Here is a tiny trained network, its code and every weight. The questions are about switching its units off for an input and a target symbol, where a switched-off unit gives its printed mean instead of its output.

import numpy as np


def w(rows, s, z=0):
    codes = np.array(rows[::2]) - 128.0
    scale = np.full(codes.shape[1], s)
    scale[-1] = z or s
    return codes * scale


def norm(h):
    return h / np.sqrt((h * h).mean(-1, keepdims=True) + 1e-5)


def f(y):
    return np.maximum(y, 0)


def softmax(a):
    e = np.exp(a - a.max(-1, keepdims=True))
    return e / e.sum(-1, keepdims=True)


def log_softmax(a):
    a = a - a.max(-1, keepdims=True)
    return a - np.log(np.exp(a).sum(-1, keepdims=True))


def net(x, mask):
    ids = ['ΔΘΛΞΠΦΨβζστω'.index(c) for c in x.split()]
    T = len(ids)
    res = E[ids] + P[:T]
    u = 0
    for l in range(3):
        q, k, v = (norm(res) @ M[l].T for M in (Q, K, V))
        z = softmax(np.where(np.tri(T) > 0, q @ k.T / 2**0.5, -1e9)) @ v
        res = res + np.where(mask[u], z, O[l][:, -1]) @ O[l][:, :-1]
        u += 1
        y = f(norm(res) @ A[l][:, :-1].T + A[l][:, -1])
        res = res + np.where(mask[u : u + 8], y, B[l][:, -1]) @ B[l][:, :-1]
        u += 8
    return log_softmax(norm(res)[-1] @ U[:, :-1].T + U[:, -1])


Q, K, V, O, A, B = {}, {}, {}, {}, {}, {}
E = w([
[147,145,75,81,120,59,195],'Δ',
[52,48,188,158,115,190,91],'Θ',
[127,72,216,66,79,122,117],'Λ',
[89,232,145,96,189,111,68],'Ξ',
[163,87,218,61,110,143,118],'Π',
[145,72,209,120,137,210,105],'Φ',
[41,146,34,133,131,41,173],'Ψ',
[203,157,193,48,136,134,119],'β',
[134,35,90,156,97,155,195],'ζ',
[82,153,104,108,1,168,107],'σ',
[143,204,176,51,152,96,93],'τ',
[211,91,99,118,116,157,194],'ω',
],0.0033)
P = w([
[123,114,172,252,156,54,107],'0',
[165,157,179,218,108,89,168],'1',
[149,150,167,149,85,105,170],'2',
[184,77,80,154,126,74,49],'3',
[150,105,92,84,125,147,97],'4',
[154,176,183,181,108,118,202],'5',
[136,140,141,89,134,141,178],'6',
[169,65,52,98,152,108,29],'7',
[132,95,85,44,169,156,115],'8',
[116,185,192,152,115,145,235],'9',
[97,142,144,55,150,171,205],'10',
[160,53,57,68,157,112,55],'11',
[102,92,91,34,167,137,125],'12',
],0.0033)
Q[0] = w([
[138,69,43,51,147,149,7],'0.h1',
[213,85,104,235,130,23,69],'0.h1',
],0.013)
K[0] = w([
[84,184,189,121,119,167,246],'0.h1',
[168,152,174,241,101,74,125],'0.h1',
],0.013)
V[0] = w([
[193,221,161,55,177,132,179],'0.h1',
[2,118,84,77,157,68,66],'0.h1',
],0.0038)
O[0] = w([
[171,196,202,254,63,127,179,254],'0.h1',
[199,76,75,168,111,108,14,51],'0.h1',
],0.0038,0.00098)
A[0] = w([
[159,224,176,153,102,164,109,5],'0.n1',
[174,179,135,81,75,80,115,234],'0.n2',
[146,162,45,178,21,137,209,19],'0.n3',
[71,56,88,155,109,140,165,171],'0.n4',
[169,138,9,185,92,155,146,161],'0.n5',
[120,173,44,90,39,203,143,234],'0.n6',
[93,240,41,138,159,111,117,203],'0.n7',
[165,110,3,119,84,132,144,90],'0.n8',
],0.0039,0.0018)
B[0] = w([
[74,32,124,130,45,71,160,178],'0.n1',
[97,68,129,178,121,246,122,252],'0.n2',
[116,83,16,11,223,100,62,185],'0.n3',
[203,200,141,115,116,138,136,178],'0.n4',
[76,154,213,19,139,138,223,181],'0.n5',
[154,77,84,244,144,34,86,203],'0.n6',
[232,44,185,107,96,203,170,232],'0.n7',
[52,203,135,161,132,105,253,176],'0.n8',
],0.0034,0.0031)
Q[1] = w([
[127,245,134,133,31,239,10],'1.h1',
[236,195,101,141,172,37,254],'1.h1',
],0.0064)
K[1] = w([
[196,166,117,84,52,253,134],'1.h1',
[152,163,175,194,211,72,109],'1.h1',
],0.008)
V[1] = w([
[131,253,153,127,96,156,97],'1.h1',
[127,141,82,200,250,164,105],'1.h1',
],0.0036)
O[1] = w([
[172,30,146,172,194,47,140,1],'1.h1',
[79,3,141,103,47,179,189,71],'1.h1',
],0.0035,0.0025)
A[1] = w([
[99,8,72,112,154,85,177,30],'1.n1',
[122,81,168,98,51,180,78,117],'1.n2',
[163,45,69,156,90,184,2,5],'1.n3',
[79,145,104,227,164,203,121,31],'1.n4',
[194,59,130,134,180,193,176,227],'1.n5',
[61,109,102,136,226,67,204,30],'1.n6',
[117,141,70,207,41,90,168,141],'1.n7',
[185,136,101,73,81,76,193,111],'1.n8',
],0.004,0.0015)
B[1] = w([
[166,181,243,170,101,106,244,174],'1.n1',
[173,222,72,190,199,94,101,238],'1.n2',
[242,201,92,4,73,166,97,195],'1.n3',
[183,171,130,52,92,74,122,138],'1.n4',
[63,164,132,112,83,19,69,255],'1.n5',
[165,143,130,231,96,85,9,171],'1.n6',
[159,64,132,21,145,149,87,178],'1.n7',
[108,139,111,213,226,157,131,198],'1.n8',
],0.0035,0.0032)
Q[2] = w([
[123,69,122,28,19,253,21],'2.h1',
[212,148,238,132,60,238,2],'2.h1',
],0.0071)
K[2] = w([
[182,187,75,62,62,168,175],'2.h1',
[171,255,148,101,43,213,114],'2.h1',
],0.0077)
V[2] = w([
[204,127,80,90,198,85,218],'2.h1',
[188,99,167,115,189,253,131],'2.h1',
],0.0034)
O[2] = w([
[110,54,200,195,232,166,77,76],'2.h1',
[100,63,204,82,113,2,79,3],'2.h1',
],0.0044,0.0005)
A[2] = w([
[139,66,74,80,146,119,48,108],'2.n1',
[128,110,33,40,157,214,114,164],'2.n2',
[171,122,75,68,139,106,17,135],'2.n3',
[118,182,166,167,174,133,103,88],'2.n4',
[96,177,90,78,76,108,145,177],'2.n5',
[59,205,102,127,195,103,198,90],'2.n6',
[63,125,109,19,147,154,120,61],'2.n7',
[63,42,2,74,130,99,59,3],'2.n8',
],0.0058,0.0028)
B[2] = w([
[143,184,158,94,153,64,149,167],'2.n1',
[79,160,147,128,130,81,140,201],'2.n2',
[112,108,118,147,114,188,146,255],'2.n3',
[112,98,93,125,146,120,149,176],'2.n4',
[132,93,122,144,180,121,129,229],'2.n5',
[145,117,145,99,90,148,81,213],'2.n6',
[143,102,88,175,76,116,123,171],'2.n7',
[255,40,97,58,121,160,210,145],'2.n8',
],0.0093,0.0051)
U = w([
[55,84,224,7,88,200,111,73],'Δ',
[97,121,218,214,116,126,250,102],'Θ',
[24,98,80,153,19,72,103,195],'Λ',
[191,164,168,164,62,4,85,133],'Ξ',
[58,46,67,125,241,216,125,92],'Π',
[123,88,199,88,241,64,83,238],'Φ',
[172,15,105,64,104,69,2,88],'Ψ',
[125,241,110,31,161,89,56,255],'β',
[203,166,68,176,28,218,101,27],'ζ',
[171,91,49,33,120,90,224,156],'σ',
[11,237,93,160,151,160,223,77],'τ',
[175,170,76,221,229,56,124,115],'ω',
],0.0076,0.0024)

Each question gives the input, a string of symbols that net reads in full, and the target symbol t.
The units are the heads (2 rows each of Q, K, V and O) and the neurons (one row each of A and B). Each row of codes is followed by its name. A weight is (code - 128) times the scale printed after its matrix; where a second scale follows, it is the last column's (O, A, B and U).
mask holds one flag per unit, layer by layer, with each layer's heads first. A switched-off unit (its flag False) gives its mean, the last column of its rows in O or B, instead of its output. The means were averaged over made-up inputs and are rounded, as every weight is.
A unit's drop is (log p(t) with every unit on - log p(t) with that unit switched off) / (log p(t) with every unit on - log p(t) with every unit switched off).
The circuit of an input: a set's keep is (log p(t) with only the set's units on - log p(t) with every unit switched off) / (log p(t) with every unit on - log p(t) with every unit switched off). Starting from the 12 units with the biggest drops (on a tie, the unit counted first), units are removed one at a time, each time the one whose removal leaves the highest keep (on an exact tie, the one counted first), for as long as the keep stays at least 0.8.
units of the circuit, in order: the units of the circuit, biggest drop first
top k neurons: the k neurons with the biggest drops, biggest first
k most important neurons of layer l: the k neurons of layer l with the biggest drops, biggest first
input Λ Ξ ω Ξ β, target Δ: units of the circuit, in order => (0.h1 2.n6 0.n7 1.n3)
input Φ Θ Ξ τ Ξ ω, target σ: top 3 neurons => (0.n3 0.n5 2.n3)
input ω Ψ ζ Ξ Ξ σ Ξ Ψ Π ζ Θ Λ, target Λ: top 3 neurons => (2.n7 2.n2 0.n3)
input Ξ Ξ ζ Ψ Ψ ζ β Ξ ζ, target Θ: units of the circuit, in order => (0.h1)
input β Π β Λ Π ζ Ξ Ξ, target Λ: units of the circuit, in order => (0.h1 2.n7 1.n2)
input Λ σ ω Ψ τ σ Ξ, target Ξ: units of the circuit, in order => (0.h1 2.n3)
input Π β Ξ Π Ψ β σ Λ Π ζ, target Ψ: top 3 neurons => (2.n6 1.n5 0.n4)
input Ξ ζ β Ξ Δ Δ Ξ Ξ, target ω: 3 most important neurons of layer 2 => (2.n3 2.n6 2.n2)
input σ β ω Ξ Δ β τ Π ω β Ψ, target Π: top 3 neurons => (1.n8 0.n7 2.n4)
input Ξ Λ Θ τ Φ ω Λ Φ, target Δ: top 2 neurons => (0.n3 2.n6)
input ζ Π Ξ Λ Ψ Ξ Ξ Ξ Ξ ω, target Λ: top 4 neurons => (0.n7 0.n5 0.n3 2.n7)
input Ξ ζ ζ Ξ ζ Λ Θ, target Λ: top 2 neurons => (2.n7 0.n3)
input ω Φ τ Ξ, target Ψ: top 3 neurons => (2.n3 1.n1 1.n2)
input ζ Θ Ξ ω ω Ψ Ψ, target Λ: top 4 neurons => (0.n7 2.n7 2.n2 2.n6)
input Ξ Ξ Λ Λ Ξ Ψ, target Θ: 2 most important neurons of layer 2 => (2.n5 2.n3)
input Δ Λ Ξ Ξ Ψ, target Φ: top 3 neurons => (0.n6 1.n8 1.n7)
input σ Ψ Ψ Θ ζ Ξ Θ Θ Λ ζ Ξ ω, target Π: top 3 neurons => (1.n3 1.n8 0.n7)
input Θ Ξ Λ Ψ Λ Ξ Δ Ξ ω, target Δ: top 3 neurons => (1.n3 0.n5 0.n7)
input Λ ω Ψ Δ Ξ Ξ Ξ Λ Λ Ξ Λ Λ Λ, target Π: top 2 neurons => (1.n2 2.n4)
input Θ β Ξ Ψ Π Φ ω ω, target Δ: top 2 neurons => (1.n3 2.n6)
input Λ Ψ Λ ω Ψ Ψ ω Δ Ξ Ξ, target ω: 3 most important neurons of layer 0 => (0.n3 0.n7 0.n1)
input Λ ω ω Ξ ζ Λ, target ζ: 2 most important neurons of layer 1 => (1.n2 1.n3)
input σ Λ ω ζ Φ ω Ξ, target Ψ: most important neuron of layer 0 => (0.n3)
input Θ Φ β Φ Λ ω Ξ Θ, target Δ: 2 most important neurons of layer 0 => (0.n3 0.n7)
input Λ Ψ ζ Ξ σ σ Π Φ ω ζ, target β: 3 most important neurons of layer 0 => (0.n7 0.n4 0.n2)
input Λ σ σ ζ Δ Ξ ω ω Ξ σ Ξ Φ, target τ: most important neuron of layer 0 => (0.n6)
input Ξ Ψ Ξ τ Ψ Ξ Λ Ξ ζ, target Θ: 2 most important neurons of layer 1 => (1.n1 1.n3)
